Below is a small trained network, with its code and all its weights. Each question gives an input and a class and asks what happens when units are switched off, that is, made to give their printed mean instead of their output.

import numpy as np


def w(rows, s, z=0):
    codes = np.array(rows[::2]) - 128.0
    scale = np.full(codes.shape[1], s)
    scale[-1] = z or s
    return codes * scale


def norm(h):
    return h / np.sqrt((h * h).mean(-1, keepdims=True) + 1e-5)


def f(y):
    return np.maximum(y, 0)


def log_softmax(a):
    a = a - a.max(-1, keepdims=True)
    return a - np.log(np.exp(a).sum(-1, keepdims=True))


def net(x, mask):
    res = np.array(x, float).reshape(1, 6) / 4 @ E
    u = 0
    for l in range(2):
        y = f(norm(res) @ A[l][:, :-1].T + A[l][:, -1])
        res = res + np.where(mask[u : u + 8], y, B[l][:, -1]) @ B[l][:, :-1]
        u += 8
    return log_softmax(norm(res)[-1] @ U[:, :-1].T + U[:, -1])


A, B = {}, {}
E = w([
[108,154,204,117,105,83,185,150,108,136],'x0',
[83,100,115,160,165,94,125,93,49,112],'x1',
[250,61,182,138,82,124,100,107,72,143],'x2',
[73,57,101,147,68,16,80,182,215,102],'x3',
[192,76,114,115,202,49,244,28,209,164],'x4',
[120,232,70,169,34,106,118,47,121,251],'x5',
],0.013)
A[0] = w([
[82,178,231,115,91,88,235,169,100,117,40],'L0N1',
[49,101,99,166,191,68,120,61,7,83,40],'L0N2',
[169,156,134,102,137,135,170,118,195,106,101],'L0N3',
[36,198,88,107,194,147,168,149,167,116,32],'L0N4',
[129,113,145,135,201,171,172,181,132,83,47],'L0N5',
[142,85,6,139,169,223,74,97,164,103,48],'L0N6',
[122,178,158,118,191,228,167,88,95,141,7],'L0N7',
[153,172,149,102,90,201,146,178,222,119,94],'L0N8',
],0.018,0.015)
B[0] = w([
[157,173,180,137,182,17,32,109,146,131,238],'L0N1',
[135,101,115,122,128,192,125,211,186,254,223],'L0N2',
[102,89,115,141,150,151,148,152,112,196,219],'L0N3',
[176,56,145,190,73,158,88,74,104,113,254],'L0N4',
[117,144,148,49,130,179,126,76,158,87,226],'L0N5',
[143,181,224,133,179,6,68,122,138,134,236],'L0N6',
[212,195,48,131,116,82,222,186,110,48,231],'L0N7',
[122,117,134,134,128,194,133,197,167,209,249],'L0N8',
],0.023,0.0069)
A[1] = w([
[14,209,126,167,95,178,51,214,80,35,3],'L1N1',
[71,136,102,147,156,126,183,73,229,116,44],'L1N2',
[23,172,88,174,128,142,99,91,212,116,106],'L1N3',
[54,72,157,93,198,147,160,179,170,25,37],'L1N4',
[51,73,69,175,224,81,232,45,184,121,71],'L1N5',
[51,250,56,152,68,118,139,48,154,173,126],'L1N6',
[226,30,182,138,43,149,116,107,85,108,134],'L1N7',
[15,68,55,155,63,36,114,190,247,67,15],'L1N8',
],0.023,0.0035)
B[1] = w([
[126,52,126,91,190,86,181,90,13,215,213],'L1N1',
[102,114,164,158,155,138,160,94,108,140,165],'L1N2',
[89,104,192,212,90,119,125,112,109,109,182],'L1N3',
[70,137,71,101,50,117,79,72,186,123,202],'L1N4',
[117,93,137,96,137,113,128,156,4,191,199],'L1N5',
[88,105,102,49,114,151,60,94,208,66,220],'L1N6',
[105,119,151,222,120,159,128,116,128,84,251],'L1N7',
[222,215,77,122,134,135,192,157,157,84,244],'L1N8',
],0.023,0.013)
U = w([
[92,70,127,91,137,126,168,132,34,200,251],'0',
[169,206,59,120,104,121,221,152,129,48,154],'1',
[51,109,107,64,69,156,68,61,187,93,125],'2',
[139,172,197,149,164,5,53,129,148,144,99],'3',
[114,100,123,135,94,199,140,223,193,222,99],'4',
[125,99,154,225,97,159,125,92,90,85,113],'5',
[66,147,140,147,137,119,131,162,142,105,1],'6',
],0.015,0.0046)

Each question gives the input, the list of numbers given to net, and the class t.
The units are the neurons (one row each of A and B). Each row of codes is followed by its name. A weight is (code - 128) times the scale printed after its matrix; where a second scale follows, it is the last column's (A, B and U).
mask holds one flag per neuron, layer by layer. A switched-off neuron (its flag False) gives its mean, the last column of its row in B, instead of its output. The means were averaged over made-up inputs and are rounded, as every weight is.
A unit's drop is (log p(t) with every unit on - log p(t) with that unit switched off) / (log p(t) with every unit on - log p(t) with every unit switched off).
The circuit of an input: a set's keep is (log p(t) with only the set's units on - log p(t) with every unit switched off) / (log p(t) with every unit on - log p(t) with every unit switched off). Starting from the 12 units with the biggest drops (on a tie, the unit counted first), units are removed one at a time, each time the one whose removal leaves the highest keep (on an exact tie, the one counted first), for as long as the keep stays at least 0.8.
circuit, biggest first: the units of the circuit, biggest drop first
top k neurons: the k neurons with the biggest drops, biggest first
k most important neurons of layer l: the k neurons of layer l with the biggest drops, biggest first
input [-6,7,7,-7,-3,-5], class 1: top 2 neurons	[L0N7 L0N4]
input [4,0,1,-6,-2,-2], class 1: circuit, biggest first	[L0N7]
input [2,1,-5,6,-5,6], class 1: top 3 neurons	[L1N8 L0N5 L1N6]
input [-7,8,-3,-6,7,2], class 4: top 2 neurons	[L0N2 L1N1]
input [6,-2,1,-6,3,-6], class 1: top 3 neurons	[L0N7 L1N6 L0N6]
input [0,4,1,-5,6,-8], class 2: top 3 neurons	[L1N4 L0N5 L1N1]
input [8,4,-3,-5,2,-8], class 2: 2 most important neurons of layer 1	[L1N4 L1N8]
input [-5,-2,2,-3,-1,2], class 3: top 2 neurons	[L0N6 L1N8]
input [-5,5,-4,0,-6,0], class 0: 2 most important neurons of layer 0	[L0N1 L0N8]
input [3,6,-6,-6,3,7], class 2: top 3 neurons	[L1N6 L1N8 L0N8]
input [0,-5,6,6,-2,2], class 1: top 2 neurons	[L0N4 L1N8]
input [0,-6,0,-3,2,-6], class 2: 2 most important neurons of layer 0	[L0N5 L0N2]
input [6,-8,-3,6,4,6], class 4: top 3 neurons	[L0N8 L0N3 L0N7]
input [0,-6,-1,3,3,-2], class 4: circuit, biggest first	[L0N8]
input [2,-3,8,7,6,7], class 5: 2 most important neurons of layer 1	[L1N7 L1N4]
input [4,-3,-8,3,7,2], class 5: top 4 neurons	[L0N4 L1N7 L1N1 L0N7]
input [3,7,5,2,5,7], class 2: top 3 neurons	[L1N6 L0N4 L0N3]
input [-1,6,0,7,-1,4], class 1: top 2 neurons	[L1N8 L0N8]
input [-1,4,3,5,6,-3], class 0: 2 most important neurons of layer 0	[L0N4 L0N7]
input [-6,-5,-4,-4,2,4], class 3: top 2 neurons	[L0N6 L1N8]
input [-3,6,-8,-4,-8,8], class 0: 2 most important neurons of layer 0	[L0N5 L0N1]
input [7,-5,-8,-3,8,-2], class 0: top 2 neurons	[L0N3 L1N5]
input [-7,5,4,0,5,6], class 3: top 3 neurons	[L0N6 L0N5 L1N4]
input [-5,-3,5,-6,0,3], class 1: most important neuron of layer 0	[L0N7]
input [0,3,-8,-6,-2,-1], class 5: 2 most important neurons of layer 1	[L1N7 L1N8]
input [7,7,6,-5,1,5], class 3: 4 most important neurons of layer 0	[L0N1 L0N4 L0N8 L0N3]
input [-2,-1,1,0,8,8], class 0: circuit, biggest first	[L1N5]
input [2,6,-8,3,2,-1], class 5: 2 most important neurons of layer 0	[L0N4 L0N8]
input [5,8,8,-7,0,-4], class 4: 2 most important neurons of layer 1	[L1N8 L1N1]
